Here is a tiny trained network, its code and every weight. The questions are about switching its units off for an input and a target symbol, where a switched-off unit gives its printed mean instead of its output.

import numpy as np


def w(rows, s, z=0):
    codes = np.array(rows[::2]) - 128.0
    scale = np.full(codes.shape[1], s)
    scale[-1] = z or s
    return codes * scale


def norm(h):
    return h / np.sqrt((h * h).mean(-1, keepdims=True) + 1e-5)


def f(y):
    return y / 2 * (1 + np.tanh(0.7978845608 * (y + 0.044715 * y**3)))


def softmax(a):
    e = np.exp(a - a.max(-1, keepdims=True))
    return e / e.sum(-1, keepdims=True)


def log_softmax(a):
    a = a - a.max(-1, keepdims=True)
    return a - np.log(np.exp(a).sum(-1, keepdims=True))


def net(x, mask):
    ids = ['αγεζθλφ'.index(c) for c in x.split()]
    T = len(ids)
    res = E[ids] + P[:T]
    q, k, v = (norm(res) @ M[0].T for M in (Q, K, V))
    z = softmax(np.where(np.tri(T) > 0, q @ k.T / 2**0.5, -1e9)) @ v
    res = res + np.where(mask[0], z, O[0][:, -1]) @ O[0][:, :-1]
    y = f(norm(res) @ A[0][:, :-1].T + A[0][:, -1])
    res = res + np.where(mask[1:17], y, B[0][:, -1]) @ B[0][:, :-1]
    return log_softmax(norm(res)[-1] @ U[:, :-1].T + U[:, -1])


Q, K, V, O, A, B = {}, {}, {}, {}, {}, {}
E = w([
[86,125,138,147,112,129,160,146],'α',
[94,115,113,158,119,149,142,146],'γ',
[90,133,135,148,111,119,115,142],'ε',
[96,112,139,134,121,89,136,142],'ζ',
[180,163,247,246,95,125,141,89],'θ',
[93,153,127,147,138,109,156,167],'λ',
[134,83,112,161,141,119,73,112],'φ',
],0.011)
P = w([
[183,190,148,54,109,193,58,161],'0',
[131,107,140,128,222,127,102,48],'1',
[160,110,237,167,180,160,87,136],'2',
[95,89,206,140,167,153,87,153],'3',
[158,88,111,156,2,115,150,102],'4',
[81,66,99,124,43,117,143,135],'5',
],0.0038)
Q[0] = w([
[2,61,198,214,216,130,109,145],'H0',
[95,139,170,38,242,188,109,90],'H0',
],0.0065)
K[0] = w([
[254,165,189,123,72,158,120,155],'H0',
[119,115,99,48,59,147,150,243],'H0',
],0.0085)
V[0] = w([
[89,213,167,112,150,43,239,165],'H0',
[67,152,114,164,110,253,210,101],'H0',
],0.0069)
O[0] = w([
[53,154,161,113,130,186,148,2,83],'H0',
[135,93,155,3,131,199,156,176,249],'H0',
],0.0094,0.0014)
A[0] = w([
[109,183,165,75,100,148,72,119,128],'N0',
[113,148,146,111,135,197,112,129,133],'N1',
[121,132,156,109,98,158,130,68,155],'N2',
[226,148,30,80,107,113,105,183,82],'N3',
[125,254,74,130,153,211,177,188,110],'N4',
[157,250,142,130,124,214,99,51,40],'N5',
[224,104,174,75,107,137,168,190,3],'N6',
[136,53,173,162,124,130,126,140,122],'N7',
[115,170,168,173,147,131,184,160,104],'N8',
[144,102,93,187,123,78,119,215,107],'N9',
[128,170,181,76,114,169,194,112,104],'N10',
[209,156,128,142,83,129,148,175,47],'N11',
[212,130,111,113,164,123,25,96,170],'N12',
[148,154,124,198,104,103,85,85,123],'N13',
[166,117,91,12,168,147,119,159,173],'N14',
[145,168,126,81,170,157,175,15,46],'N15',
],0.0082,0.0061)
B[0] = w([
[153,152,106,177,80,98,113,171,154],'N0',
[172,166,81,159,110,125,152,119,177],'N1',
[190,113,120,105,134,102,109,153,200],'N2',
[146,36,159,84,224,96,190,99,183],'N3',
[82,53,173,254,101,137,149,119,143],'N4',
[162,34,156,138,196,130,104,100,170],'N5',
[100,51,239,155,171,94,47,107,165],'N6',
[106,135,169,107,115,152,176,183,231],'N7',
[90,149,62,85,95,129,133,113,178],'N8',
[97,185,150,100,83,182,93,54,254],'N9',
[175,130,84,91,162,85,104,42,192],'N10',
[79,124,124,29,120,141,99,115,141],'N11',
[88,194,137,122,102,209,170,134,179],'N12',
[67,116,58,117,114,114,150,138,232],'N13',
[52,158,83,109,130,46,147,130,223],'N14',
[199,149,152,164,85,168,80,215,144],'N15',
],0.0076,0.004)
U = w([
[170,178,49,2,160,122,161,96,81],'α',
[166,87,97,191,146,190,219,186,116],'γ',
[184,179,80,172,115,91,51,234,137],'ε',
[106,20,168,65,179,79,132,171,153],'ζ',
[216,79,158,148,148,165,66,58,251],'θ',
[62,105,53,210,155,79,114,45,98],'λ',
[61,235,192,105,99,208,110,137,55],'φ',
],0.0076,0.0032)

Each question gives the input, a string of symbols that net reads in full, and the target symbol t.
The units are the heads (2 rows each of Q, K, V and O) and the neurons (one row each of A and B). Each row of codes is followed by its name. A weight is (code - 128) times the scale printed after its matrix; where a second scale follows, it is the last column's (O, A, B and U).
mask holds one flag per unit, heads first, then neurons. A switched-off unit (its flag False) gives its mean, the last column of its rows in O or B, instead of its output. The means were averaged over made-up inputs and are rounded, as every weight is.
A unit's drop is (log p(t) with every unit on - log p(t) with that unit switched off) / (log p(t) with every unit on - log p(t) with every unit switched off).
The circuit of an input: a set's keep is (log p(t) with only the set's units on - log p(t) with every unit switched off) / (log p(t) with every unit on - log p(t) with every unit switched off). Starting from the 12 units with the biggest drops (on a tie, the unit counted first), units are removed one at a time, each time the one whose removal leaves the highest keep (on an exact tie, the one counted first), for as long as the keep stays at least 0.8.
circuit, biggest first: the units of the circuit, biggest drop first
most important unit: the unit with the biggest drop
k most important neurons: the k neurons with the biggest drops, biggest first
drop when u is switched off: that unit's drop, to one decimal
input γ θ α φ φ γ, target φ: circuit, biggest first => [N3 N13]
input ε ε γ ζ ε, target φ: most important neuron => [N9]
input γ ζ θ γ α, target α: circuit, biggest first => [H0 N4 N6 N2]
input α γ γ λ γ φ, target ζ: circuit, biggest first => [H0 N6]
input γ ζ ζ θ θ, target λ: circuit, biggest first => [H0 N13]
input α γ λ ζ φ, target ζ: circuit, biggest first => [H0 N3]
input γ φ γ, target ζ: 2 most important neurons => [N6 N14]
input ζ ε γ θ α, target α: circuit, biggest first => [H0 N10 N4]
input θ φ ζ θ, target γ: 2 most important neurons => [N9 N6]
input α γ ε, target α: 2 most important neurons => [N10 N14]
input γ α α ζ ζ, target α: circuit, biggest first => [H0 N10 N6]
input ε γ α γ ε, target ζ: circuit, biggest first => [H0 N6]
input ζ λ θ λ, target λ: circuit, biggest first => [H0 N4]
input γ φ θ ζ γ, target φ: most important unit => N9
input φ θ ζ, target φ: circuit, biggest first => [H0 N9]
input α γ α ε, target α: circuit, biggest first => [H0 N10 N1]
input α γ φ, target α: 2 most important neurons => [N14 N1]
input θ ε θ γ φ, target φ: 2 most important neurons => [N12 N9]
input γ γ ε θ φ λ, target φ: 4 most important neurons => [N9 N13 N3 N14]
input α ζ γ λ, target α: most important unit => H0
input λ α ε ζ ζ, target α: 2 most important neurons => [N10 N6]
input λ λ γ φ, target θ: drop when H0 is switched off => 3.1
input φ ε α, target ε: drop when H0 is switched off => 0.8
input γ φ θ, target φ: drop when N3 is switched off => 0.2
